Here is a tiny trained network, its code and every weight. The questions are about switching its units off for an input and a class, where a switched-off unit gives its printed mean instead of its output.

import numpy as np


def w(rows, s, z=0):
    codes = np.array(rows[::2]) - 128.0
    scale = np.full(codes.shape[1], s)
    scale[-1] = z or s
    return codes * scale


def f(y):
    return y / 2 * (1 + np.tanh(0.7978845608 * (y + 0.044715 * y**3)))


def log_softmax(a):
    a = a - a.max(-1, keepdims=True)
    return a - np.log(np.exp(a).sum(-1, keepdims=True))


def net(x, mask):
    res = np.array(x, float).reshape(1, 5) / 4 @ E
    y = f(res @ A[0][:, :-1].T + A[0][:, -1])
    res = res + np.where(mask, y, B[0][:, -1]) @ B[0][:, :-1]
    return log_softmax(res[-1] @ U[:, :-1].T + U[:, -1])


A, B = {}, {}
E = w([
[116,2,137,247,88,192,234,109,115,110,142],'x0',
[111,208,123,109,52,136,209,161,48,69,141],'x1',
[172,134,229,128,95,192,82,154,122,208,199],'x2',
[139,106,153,98,143,62,195,184,191,156,216],'x3',
[8,152,121,79,205,209,194,172,123,213,131],'x4',
],0.011)
A[0] = w([
[92,148,133,104,117,215,50,56,34,85,55,68],'n0',
[93,69,130,143,186,94,78,122,162,183,121,106],'n1',
[131,139,187,100,68,164,73,158,136,210,167,101],'n2',
[116,116,149,77,152,67,195,139,184,137,191,94],'n3',
[123,154,98,90,153,92,108,155,137,122,69,88],'n4',
[129,44,119,149,160,183,123,123,156,105,139,111],'n5',
[151,130,137,122,185,198,101,77,107,123,68,89],'n6',
[168,93,166,148,154,107,101,90,158,92,91,108],'n7',
[115,232,97,58,170,114,53,179,166,169,124,31],'n8',
[198,137,103,151,100,45,115,154,168,110,188,93],'n9',
[86,158,96,113,227,128,127,137,88,187,171,67],'n10',
[1,117,97,86,175,137,133,204,117,179,140,4],'n11',
[147,108,136,116,232,143,74,106,164,153,111,55],'n12',
[59,138,86,126,154,223,154,154,168,194,112,16],'n13',
[132,103,105,90,170,136,55,119,180,168,109,85],'n14',
[93,134,32,137,203,74,170,91,142,87,121,144],'n15',
[91,198,116,102,63,118,146,166,49,109,161,104],'n16',
[80,123,114,112,175,55,135,106,131,79,112,62],'n17',
[127,144,149,75,117,79,33,122,105,80,137,70],'n18',
],0.0095,0.0033)
B[0] = w([
[86,29,116,71,228,70,95,63,113,134,182,234],'n0',
[123,185,139,76,206,123,196,188,166,42,140,198],'n1',
[119,167,254,165,87,164,56,58,207,161,102,210],'n2',
[44,12,92,34,151,48,70,26,29,245,191,200],'n3',
[113,77,179,167,102,140,149,99,106,115,83,191],'n4',
[136,112,140,115,98,138,219,200,111,140,120,194],'n5',
[68,151,88,22,172,99,118,82,113,168,117,183],'n6',
[154,128,110,144,79,83,134,159,125,73,167,182],'n7',
[140,49,160,109,57,194,236,130,74,162,51,251],'n8',
[129,121,52,169,131,79,48,144,53,161,125,202],'n9',
[188,118,37,175,54,187,69,153,105,117,131,199],'n10',
[185,109,115,152,122,93,30,97,94,45,132,221],'n11',
[118,149,97,68,127,116,133,157,150,88,237,196],'n12',
[173,133,76,198,102,138,79,144,80,59,105,212],'n13',
[192,142,183,68,112,121,191,190,160,135,143,195],'n14',
[95,208,239,195,57,178,101,106,214,199,131,221],'n15',
[169,200,128,69,175,66,211,191,235,83,244,200],'n16',
[76,170,171,136,129,121,66,106,223,95,133,182],'n17',
[108,84,120,170,72,159,156,207,52,123,41,202],'n18',
],0.0072,0.015)
U = w([
[220,135,47,151,95,113,36,122,86,53,105,87],'0',
[75,83,89,42,183,87,100,51,99,179,148,108],'1',
[106,57,136,152,79,183,247,155,95,113,81,203],'2',
[168,190,118,44,150,111,182,183,176,59,180,97],'3',
[93,193,212,166,115,164,59,66,205,145,100,100],'4',
[133,139,120,122,148,135,146,126,134,144,94,250],'5',
],0.011,0.0026)

Each question gives the input, the list of numbers given to net, and the class t.
The units are the neurons (one row each of A and B). Each row of codes is followed by its name. A weight is (code - 128) times the scale printed after its matrix; where a second scale follows, it is the last column's (A, B and U).
mask holds one flag per neuron, in row order. A switched-off neuron (its flag False) gives its mean, the last column of its row in B, instead of its output. The means were averaged over made-up inputs and are rounded, as every weight is.
A unit's drop is (log p(t) with every unit on - log p(t) with that unit switched off) / (log p(t) with every unit on - log p(t) with every unit switched off).
The circuit of an input: a set's keep is (log p(t) with only the set's units on - log p(t) with every unit switched off) / (log p(t) with every unit on - log p(t) with every unit switched off). Starting from the 12 units with the biggest drops (on a tie, the unit counted first), units are removed one at a time, each time the one whose removal leaves the highest keep (on an exact tie, the one counted first), for as long as the keep stays at least 0.8.
units of the circuit, in order: the units of the circuit, biggest drop first
k most important neurons: the k neurons with the biggest drops, biggest first
drop when u is switched off: that unit's drop, to one decimal
input [-2,5,7,0,3], class 4: units of the circuit, in order : (n2)
input [-5,-6,1,4,-3], class 3: 2 most important neurons : (n12 n1)
input [-5,0,-7,0,-4], class 4: 2 most important neurons : (n15 n17)
input [4,7,-8,-7,1], class 4: 2 most important neurons : (n15 n3)
input [1,-6,-2,4,7], class 0: 2 most important neurons : (n11 n13)
input [-6,5,-1,2,-2], class 2: 2 most important neurons : (n8 n18)
input [6,-2,6,5,-6], class 0: 3 most important neurons : (n8 n9 n15)
input [-6,6,-3,6,8], class 0: 2 most important neurons : (n11 n10)
input [6,7,-7,-6,-1], class 3: units of the circuit, in order : (n16 n8)
input [5,-2,-6,-1,-1], class 4: 3 most important neurons : (n15 n8 n18)
input [-7,3,4,8,-8], class 0: 4 most important neurons : (n9 n18 n0 n6)
input [-8,4,-1,-3,7], class 2: 2 most important neurons : (n8 n4)
input [6,8,2,-8,8], class 0: units of the circuit, in order : (n13 n11)
input [7,6,2,-8,-2], class 1: units of the circuit, in order : (n0)
input [6,7,6,-3,-3], class 3: units of the circuit, in order : (n16 n8)
input [7,2,3,4,7], class 0: units of the circuit, in order : (n11 n13)
input [-7,0,-2,-5,4], class 2: drop when n8 is switched off : 1.2
input [5,-4,-7,-5,3], class 4: drop when n8 is switched off : 0.2
input [4,4,1,-8,-7], class 1: drop when n0 is switched off : 0.7
input [1,3,-7,-2,6], class 4: units of the circuit, in order : (n15)
